Below are the code and all the weights of a small trained network. Each question names an input and a target symbol and asks about switching units off, where a switched-off unit gives its printed mean instead of its output.

import numpy as np


def w(rows, s, z=0):
    codes = np.array(rows[::2]) - 128.0
    scale = np.full(codes.shape[1], s)
    scale[-1] = z or s
    return codes * scale


def norm(h):
    return h / np.sqrt((h * h).mean(-1, keepdims=True) + 1e-5)


def f(y):
    return y / 2 * (1 + np.tanh(0.7978845608 * (y + 0.044715 * y**3)))


def softmax(a):
    e = np.exp(a - a.max(-1, keepdims=True))
    return e / e.sum(-1, keepdims=True)


def log_softmax(a):
    a = a - a.max(-1, keepdims=True)
    return a - np.log(np.exp(a).sum(-1, keepdims=True))


def net(x, mask):
    ids = ['αβδεζπ'.index(c) for c in x.split()]
    T = len(ids)
    res = E[ids] + P[:T]
    u = 0
    for l in range(3):
        r = norm(res)
        for j in range(2):
            rows = slice(2 * j, 2 * j + 2)
            q, k, v = (r @ M[l][rows].T for M in (Q, K, V))
            z = softmax(np.where(np.tri(T) > 0, q @ k.T / 2**0.5, -1e9)) @ v
            o = O[l][rows]
            res = res + np.where(mask[u + j], z, o[:, -1]) @ o[:, :-1]
        u += 2
        y = f(norm(res) @ A[l][:, :-1].T + A[l][:, -1])
        res = res + np.where(mask[u : u + 4], y, B[l][:, -1]) @ B[l][:, :-1]
        u += 4
    return log_softmax(norm(res)[-1] @ U[:, :-1].T + U[:, -1])


Q, K, V, O, A, B = {}, {}, {}, {}, {}, {}
E = w([
[147,151,81,183,77,131,223,86,123,116],'α',
[107,126,209,78,114,154,86,55,125,181],'β',
[52,85,45,81,135,147,112,114,163,176],'δ',
[72,173,162,112,124,149,125,188,151,81],'ε',
[217,96,148,121,73,113,112,166,135,151],'ζ',
[126,132,104,156,193,146,4,143,79,189],'π',
],0.0013)
P = w([
[120,17,95,169,128,151,123,98,58,77],'0',
[175,111,96,107,153,187,155,135,95,100],'1',
[127,76,143,148,183,111,120,96,154,93],'2',
[83,112,137,126,60,116,68,102,98,125],'3',
[162,110,100,134,81,199,147,130,133,194],'4',
[146,138,130,129,202,88,135,133,154,93],'5',
[96,148,114,124,58,80,64,132,93,128],'6',
[170,117,129,128,100,182,145,135,147,228],'7',
[147,175,130,140,176,48,139,142,169,116],'8',
[86,187,106,114,58,65,45,167,109,168],'9',
[164,123,149,113,107,184,154,134,172,252],'10',
],0.0011)
Q[0] = w([
[48,219,198,104,150,157,127,252,198,52],'0.h0',
[114,212,103,144,98,170,195,122,141,152],'0.h0',
[114,225,167,95,100,149,117,135,179,170],'0.h1',
[32,118,91,141,28,26,21,85,53,122],'0.h1',
],0.0044)
K[0] = w([
[21,168,181,113,126,167,132,199,135,57],'0.h0',
[92,155,89,158,180,113,163,56,137,52],'0.h0',
[59,155,154,108,109,104,82,123,111,131],'0.h1',
[107,2,150,196,118,206,128,105,41,60],'0.h1',
],0.0049)
V[0] = w([
[174,40,116,93,74,249,97,74,85,220],'0.h0',
[152,184,88,224,109,51,194,33,188,190],'0.h0',
[85,99,210,105,111,159,107,7,104,173],'0.h1',
[151,98,158,137,121,136,148,57,159,225],'0.h1',
],0.0014)
O[0] = w([
[58,222,149,160,162,126,229,241,131,1,253],'0.h0',
[60,112,248,18,158,82,73,196,73,201,105],'0.h0',
[232,194,167,40,144,127,87,23,115,170,128],'0.h1',
[207,123,57,110,153,122,91,19,137,122,142],'0.h1',
],0.0012,0.0015)
A[0] = w([
[123,185,83,213,143,27,147,212,157,43,100],'0.n0',
[65,7,239,49,159,79,2,70,185,127,84],'0.n1',
[154,184,194,243,116,139,107,117,111,126,2],'0.n2',
[133,146,118,92,144,130,145,135,117,127,155],'0.n3',
],0.0015,0.0005)
B[0] = w([
[73,52,247,54,156,143,149,102,169,184,253],'0.n0',
[174,178,64,232,114,165,160,147,139,1,58],'0.n1',
[110,89,75,72,137,108,132,141,160,131,135],'0.n2',
[116,118,142,139,129,115,105,131,128,125,128],'0.n3',
],0.0014,0.00065)
Q[1] = w([
[140,167,92,141,167,137,1,180,118,148],'1.h0',
[11,142,34,91,194,170,149,50,158,147],'1.h0',
[139,152,234,148,104,151,107,44,148,119],'1.h1',
[117,143,166,126,183,156,86,92,63,158],'1.h1',
],0.0069)
K[1] = w([
[128,119,131,120,190,146,1,179,145,126],'1.h0',
[41,153,56,127,163,168,148,70,143,149],'1.h0',
[171,207,204,129,117,153,124,48,125,102],'1.h1',
[142,169,109,174,178,158,61,105,76,111],'1.h1',
],0.0068)
V[1] = w([
[62,149,106,95,176,39,111,153,110,21],'1.h0',
[128,102,55,136,84,220,156,116,69,9],'1.h0',
[121,87,149,126,55,114,173,138,228,145],'1.h1',
[128,78,93,141,120,210,94,158,71,242],'1.h1',
],0.0015)
O[1] = w([
[157,73,112,183,9,138,121,35,106,197,48],'1.h0',
[148,103,248,99,148,130,75,108,180,238,254],'1.h0',
[127,160,79,135,229,114,62,91,84,67,223],'1.h1',
[148,152,229,84,163,52,168,72,162,129,141],'1.h1',
],0.0014,0.00083)
A[1] = w([
[144,148,134,170,153,126,145,145,200,151,26],'1.n0',
[98,105,175,104,209,66,126,100,200,123,186],'1.n1',
[138,176,112,95,110,119,101,142,101,121,254],'1.n2',
[149,121,28,229,182,154,184,107,135,4,58],'1.n3',
],0.0036,0.00099)
B[1] = w([
[149,135,242,60,120,223,118,65,75,215,168],'1.n0',
[223,245,206,81,169,58,115,115,173,111,255],'1.n1',
[113,125,121,196,176,133,165,87,186,75,238],'1.n2',
[176,138,138,228,145,184,168,224,251,237,87],'1.n3',
],0.0017,0.00098)
Q[2] = w([
[73,201,188,151,214,95,137,92,157,88],'2.h0',
[41,122,43,229,5,15,12,40,120,76],'2.h0',
[180,116,103,89,181,254,227,156,75,195],'2.h1',
[113,122,44,179,44,129,95,99,91,142],'2.h1',
],0.0053)
K[2] = w([
[165,121,198,115,153,176,161,108,160,164],'2.h0',
[132,3,154,147,124,151,129,78,102,116],'2.h0',
[97,236,84,139,124,90,119,170,134,125],'2.h1',
[49,20,101,173,115,129,86,55,71,70],'2.h1',
],0.0062)
V[2] = w([
[4,141,129,120,170,169,135,25,199,159],'2.h0',
[92,188,171,230,129,134,132,81,22,149],'2.h0',
[116,102,96,126,199,145,14,136,124,157],'2.h1',
[133,185,143,145,83,190,74,148,171,51],'2.h1',
],0.0023)
O[2] = w([
[152,61,133,58,177,78,137,182,233,144,4],'2.h0',
[177,186,238,154,251,161,149,157,152,134,72],'2.h0',
[105,138,99,45,184,178,191,139,73,83,80],'2.h1',
[80,170,222,125,124,56,104,97,87,109,114],'2.h1',
],0.0024,0.0011)
A[2] = w([
[194,164,172,120,170,3,75,30,137,97,98],'2.n0',
[148,107,107,210,121,150,114,146,209,170,132],'2.n1',
[24,117,194,109,115,74,100,195,123,121,66],'2.n2',
[51,150,62,145,221,151,121,139,92,59,7],'2.n3',
],0.0033,0.002)
B[2] = w([
[175,143,179,88,148,29,127,30,193,121,250],'2.n0',
[161,183,129,242,136,220,252,166,193,210,195],'2.n1',
[59,62,237,180,99,140,203,239,74,229,112],'2.n2',
[251,80,185,68,183,176,224,175,82,80,88],'2.n3',
],0.0022,0.0018)
U = w([
[164,164,97,235,141,190,191,147,198,184,179],'α',
[169,154,190,96,160,22,99,36,175,99,139],'β',
[104,30,2,30,125,116,116,170,192,122,1],'δ',
[34,63,238,134,114,89,144,214,88,166,102],'ε',
[101,154,62,160,40,138,55,83,20,105,221],'ζ',
[184,126,149,56,234,211,164,157,43,65,42],'π',
],0.0051,0.00087)

Each question gives the input, a string of symbols that net reads in full, and the target symbol t.
The units are the heads (2 rows each of Q, K, V and O) and the neurons (one row each of A and B). Each row of codes is followed by its name. A weight is (code - 128) times the scale printed after its matrix; where a second scale follows, it is the last column's (O, A, B and U).
mask holds one flag per unit, layer by layer, with each layer's heads first. A switched-off unit (its flag False) gives its mean, the last column of its rows in O or B, instead of its output. The means were averaged over made-up inputs and are rounded, as every weight is.
A unit's drop is (log p(t) with every unit on - log p(t) with that unit switched off) / (log p(t) with every unit on - log p(t) with every unit switched off).
The circuit of an input: a set's keep is (log p(t) with only the set's units on - log p(t) with every unit switched off) / (log p(t) with every unit on - log p(t) with every unit switched off). Starting from the 12 units with the biggest drops (on a tie, the unit counted first), units are removed one at a time, each time the one whose removal leaves the highest keep (on an exact tie, the one counted first), for as long as the keep stays at least 0.8.
circuit, biggest first: the units of the circuit, biggest drop first
unit that matters most: the unit with the biggest drop
k most important neurons: the k neurons with the biggest drops, biggest first
top k neurons in layer l: the k neurons of layer l with the biggest drops, biggest first
which heads matter: for each layer, one digit per head in row order, 1 if its drop is at least 0.15 and else 0, layers parted by /
input α α ζ ε ε, target ε: circuit, biggest first	[2.h1 2.n2]
input ε ζ α ζ ζ, target ζ: top neuron in layer 1	[1.n3]
input ε ζ ε α ε α π ε δ π, target ε: circuit, biggest first	[2.n2 0.h1]
input δ α π ζ α α α, target δ: circuit, biggest first	[2.h0 2.h1]
input δ ζ ζ α ζ δ ζ α π ε, target δ: circuit, biggest first	[1.h0 0.h0 2.h0]
input ζ α ζ β ζ δ ε α, target ζ: 3 most important neurons	[1.n3 1.n1 2.n0]
input δ ζ α δ ζ ε δ ζ, target ε: 2 most important neurons	[1.n1 1.n0]
input δ δ ζ ζ ε ε α, target δ: which heads matter	00 / 10 / 10
input β ε ζ α π, target π: circuit, biggest first	[1.h0 2.n3]
input ε α β π α ζ ζ, target ε: which heads matter	01 / 00 / 10
input ζ ζ ζ α δ α π α, target π: top 2 neurons in layer 2	[2.n0 2.n1]
input α ζ ζ ζ δ ζ α, target α: circuit, biggest first	[1.h0 2.h1 2.h0 2.n1]
input ζ δ ζ ζ ζ ζ δ ζ, target δ: circuit, biggest first	[2.h0 1.n1]
input ε α ε π δ ε β, target ε: 2 most important neurons	[2.n2 1.n1]
input δ ζ ε β ζ ζ δ ε ζ β, target δ: unit that matters most	1.h0
input π π δ β β ζ β ζ, target β: which heads matter	01 / 00 / 11
input π ζ α ζ α α ζ α α π, target π: circuit, biggest first	[1.h0 2.h1 2.n3]
input ζ ε ζ β ζ, target β: circuit, biggest first	[2.h1 1.n3 2.n0]
input π ζ ζ α, target π: which heads matter	00 / 11 / 11
input α α α ζ ζ δ, target α: unit that matters most	1.h0
input α ζ β, target α: circuit, biggest first	[0.n1 1.n3]
input ε ζ δ ζ ζ ε ζ α ζ α, target ε: which heads matter	10 / 10 / 00
input ζ δ α π ζ δ ζ α ζ ζ π, target ζ: circuit, biggest first	[1.h0 2.h0]
input δ ζ ζ δ, target δ: circuit, biggest first	[2.h0 2.h1]
input α δ α δ α ζ, target α: which heads matter	00 / 10 / 00
input β β ε π, target β: circuit, biggest first	[0.h1 2.n0]
input ε α α ε, target ε: circuit, biggest first	[2.n2]
input α α π, target α: which heads matter	00 / 10 / 00
